Here is a tiny trained network, its code and every weight. The questions are about switching its units off for an input and a class, where a switched-off unit gives its printed mean instead of its output.

import numpy as np


def w(rows, s, z=0):
    codes = np.array(rows[::2]) - 128.0
    scale = np.full(codes.shape[1], s)
    scale[-1] = z or s
    return codes * scale


def f(y):
    return y / 2 * (1 + np.tanh(0.7978845608 * (y + 0.044715 * y**3)))


def log_softmax(a):
    a = a - a.max(-1, keepdims=True)
    return a - np.log(np.exp(a).sum(-1, keepdims=True))


def net(x, mask):
    res = np.array(x, float).reshape(1, 3) / 4 @ E
    y = f(res @ A[0][:, :-1].T + A[0][:, -1])
    res = res + np.where(mask, y, B[0][:, -1]) @ B[0][:, :-1]
    return log_softmax(res[-1] @ U[:, :-1].T + U[:, -1])


A, B = {}, {}
E = w([
[166,125,56],'x0',
[133,6,137],'x1',
[41,117,89],'x2',
],0.018)
A[0] = w([
[202,148,209,126],'neuron 1',
[65,124,140,140],'neuron 2',
[144,208,89,159],'neuron 3',
[123,95,227,217],'neuron 4',
[99,122,56,129],'neuron 5',
[78,123,125,113],'neuron 6',
[107,129,214,255],'neuron 7',
[112,215,157,170],'neuron 8',
[157,144,201,146],'neuron 9',
[184,107,63,173],'neuron 10',
[165,123,49,179],'neuron 11',
[49,112,117,128],'neuron 12',
[144,183,122,178],'neuron 13',
[115,190,153,161],'neuron 14',
[107,28,172,90],'neuron 15',
[57,134,122,110],'neuron 16',
[55,93,80,135],'neuron 17',
[148,198,96,174],'neuron 18',
[111,116,222,238],'neuron 19',
[170,142,198,137],'neuron 20',
[153,135,24,175],'neuron 21',
[137,131,206,167],'neuron 22',
[97,120,129,109],'neuron 23',
[174,143,192,124],'neuron 24',
[129,142,95,122],'neuron 25',
[57,113,136,149],'neuron 26',
[152,151,57,155],'neuron 27',
[73,168,97,104],'neuron 28',
[111,120,211,233],'neuron 29',
[38,96,61,149],'neuron 30',
[106,141,158,185],'neuron 31',
[169,43,99,102],'neuron 32',
[143,217,125,224],'neuron 33',
[86,167,170,177],'neuron 34',
[144,187,98,155],'neuron 35',
[84,161,103,113],'neuron 36',
[81,112,86,131],'neuron 37',
[158,67,102,116],'neuron 38',
[111,224,165,174],'neuron 39',
[226,127,122,151],'neuron 40',
[119,190,182,186],'neuron 41',
[211,140,122,110],'neuron 42',
[250,150,134,107],'neuron 43',
[110,228,159,165],'neuron 44',
],0.017,0.0096)
B[0] = w([
[128,245,193,224],'neuron 1',
[102,98,114,182],'neuron 2',
[167,201,146,230],'neuron 3',
[113,155,183,229],'neuron 4',
[139,161,108,182],'neuron 5',
[88,115,96,165],'neuron 6',
[79,94,204,225],'neuron 7',
[63,82,96,232],'neuron 8',
[119,132,186,191],'neuron 9',
[208,114,55,202],'neuron 10',
[204,137,40,202],'neuron 11',
[65,93,51,200],'neuron 12',
[93,166,74,204],'neuron 13',
[87,100,112,202],'neuron 14',
[183,237,210,233],'neuron 15',
[83,118,93,183],'neuron 16',
[69,181,89,215],'neuron 17',
[137,190,127,223],'neuron 18',
[99,129,185,225],'neuron 19',
[131,165,191,195],'neuron 20',
[190,163,36,215],'neuron 21',
[97,149,203,190],'neuron 22',
[111,125,118,146],'neuron 23',
[125,178,185,192],'neuron 24',
[143,175,62,148],'neuron 25',
[100,53,107,195],'neuron 26',
[179,171,79,192],'neuron 27',
[67,152,71,182],'neuron 28',
[81,116,207,216],'neuron 29',
[71,196,107,238],'neuron 30',
[66,105,165,169],'neuron 31',
[131,78,79,214],'neuron 32',
[28,162,90,255],'neuron 33',
[104,110,135,194],'neuron 34',
[151,195,146,204],'neuron 35',
[66,163,83,171],'neuron 36',
[110,181,118,183],'neuron 37',
[173,72,73,190],'neuron 38',
[73,71,106,244],'neuron 39',
[152,47,77,219],'neuron 40',
[125,53,140,213],'neuron 41',
[165,67,44,197],'neuron 42',
[118,71,1,237],'neuron 43',
[73,79,71,245],'neuron 44',
],0.0094,0.018)
U = w([
[80,162,168,233],'0',
[144,148,92,231],'1',
[81,43,113,47],'2',
[138,238,127,2],'3',
[157,126,215,61],'4',
[154,8,104,109],'5',
],0.014,0.0091)

Each question gives the input, the list of numbers given to net, and the class t.
The units are the neurons (one row each of A and B). Each row of codes is followed by its name. A weight is (code - 128) times the scale printed after its matrix; where a second scale follows, it is the last column's (A, B and U).
mask holds one flag per neuron, in row order. A switched-off neuron (its flag False) gives its mean, the last column of its row in B, instead of its output. The means were averaged over made-up inputs and are rounded, as every weight is.
A unit's drop is (log p(t) with every unit on - log p(t) with that unit switched off) / (log p(t) with every unit on - log p(t) with every unit switched off).
unit that matters most: the unit with the biggest drop
k most important neurons: the k neurons with the biggest drops, biggest first
drop when u is switched off: that unit's drop, to one decimal
input [-2,0,2], class 2: unit that matters most : neuron 1
input [0,-5,-4], class 0: 2 most important neurons : (neuron 1; neuron 3)
input [1,-2,0], class 1: 2 most important neurons : (neuron 15; neuron 1)
input [-7,0,2], class 2: 2 most important neurons : (neuron 1; neuron 3)
input [3,1,3], class 1: 3 most important neurons : (neuron 15; neuron 1; neuron 3)
input [0,-3,-6], class 0: 3 most important neurons : (neuron 1; neuron 24; neuron 20)
input [0,4,1], class 0: 4 most important neurons : (neuron 43; neuron 15; neuron 40; neuron 42)
input [0,3,7], class 0: 2 most important neurons : (neuron 30; neuron 43)
input [5,0,7], class 3: 2 most important neurons : (neuron 30; neuron 43)
input [2,-3,5], class 3: 2 most important neurons : (neuron 43; neuron 40)
input [0,8,-1], class 4: 2 most important neurons : (neuron 15; neuron 43)
input [0,2,-1], class 4: drop when neuron 43 is switched off : 0.1
input [-5,6,4], class 0: drop when neuron 15 is switched off : 0.4
input [4,8,2], class 1: drop when neuron 15 is switched off : 0.5
input [5,-8,0], class 1: unit that matters most : neuron 44
